[-34 -20   1  15 -45 -20  68  28  60  31  15  43] = K176
[ -1  35 -31  43 -45  35 -69 -51  59  10  -3  21] = K944
[ -6 -23 -25 -35 -45 -23  14 -31  58  28 -60 -58] = K192
[-19  20  25   1 -45  20  -7 -18 -20  -5   3  10] = K795
[-34 -20   1  15  68 -20 -45  28  60  31 -21 -12] = K77
[  7 -16   6 -32 -45 -16 -21  46  36 -33  -7  74] = K485
[-34  26  -6  27 -45  26   4  15 -15 -31  20   6] = K202
[-34  15 -31  -7 -45 -15  20  26   4  26  27   6] = K851
order: [ 15 -15 -31  20   6 -34  26  -6  27 -45  26   4]  K202
at: [ 15 -45 -20  68]  K176, 4

[-67 -73 -15   8 -37   8 -44 -43] : K674
[-5 49 42 48 30 33 21 12] : K879
[-48 -45 -49 -36 -37 -33 -48 -45] : K678
miss K879: [12 49 42 21 33 30 -5]  [48]
miss K678: [-49 -48 -37 -45 -33 -45 -48]  [-36]
miss K678: [-45 -48 -45 -37 -36 -48 -49]  [-33]

[-30 -41 -46 -76 -79 -31] -> K365
[-30 -41 -30 -71 -67 -21] -> K571
[-30  30  40 -33  -4  73] -> K867
[-21 -30 -67 -29 -41 -71] -> K717
[-30  11   6 -17  32 -52] -> K707
order: [-21 -30 -41 -30 -71 -67]  K571
at: [-30 -41 -30 -71 -67]  K571, 1

[-54 -42   1 -50 -46 -39] = K29
[-32 -66 -35  26  48 -63] = K843
[-34 -66 -35  26 -45 -63] = K181
[-46 -45 -59  -4 -47 -35] = K942
[-39 -53 -42   1 -46 -50] = K32
[-37 -54 -59   6 -46 -46] = K681
at: [-53 -42   1 -46]  K32, 2
order: [-50 -46   1 -42 -53 -39]  K32
miss K29: [-50 -54 -39 -46 -42]  [1]
miss K181: [-34 -66 -45  26 -63]  [-35]

[-29   5  61   0  13  20 -18 -17 -22] = K397
[ -1   9 -12  -4  -9  26 -21 -18 -53] = K294
[ -6  12 -11   4   9  17 -37   2 -50] = K564
[ 26 -25  18 -32   3 -45  17 -13  30] = K474
[-17  16  -1   1 -14  49   7 -29 -16] = K673
[-25  53  11  -1 -47 -33  38  -1  25] = K991
[ -1  11 -17 -12  35   8 -30  10  -6] = K654
[-28  19  41  -1  -1  12 -16 -25 -13] = K132
[-28   1  49  -1   7  16 -14 -22 -24] = K35
[ 23  -9  18 -47 -12 -31  12 -31  16] = K773
miss K474: [ 30 -13  17 -45   3 -32 -25  26]  [18]
at: [  1  49  -1   7  16 -14]  K35, 2
at: [-1 12]  K132, 5

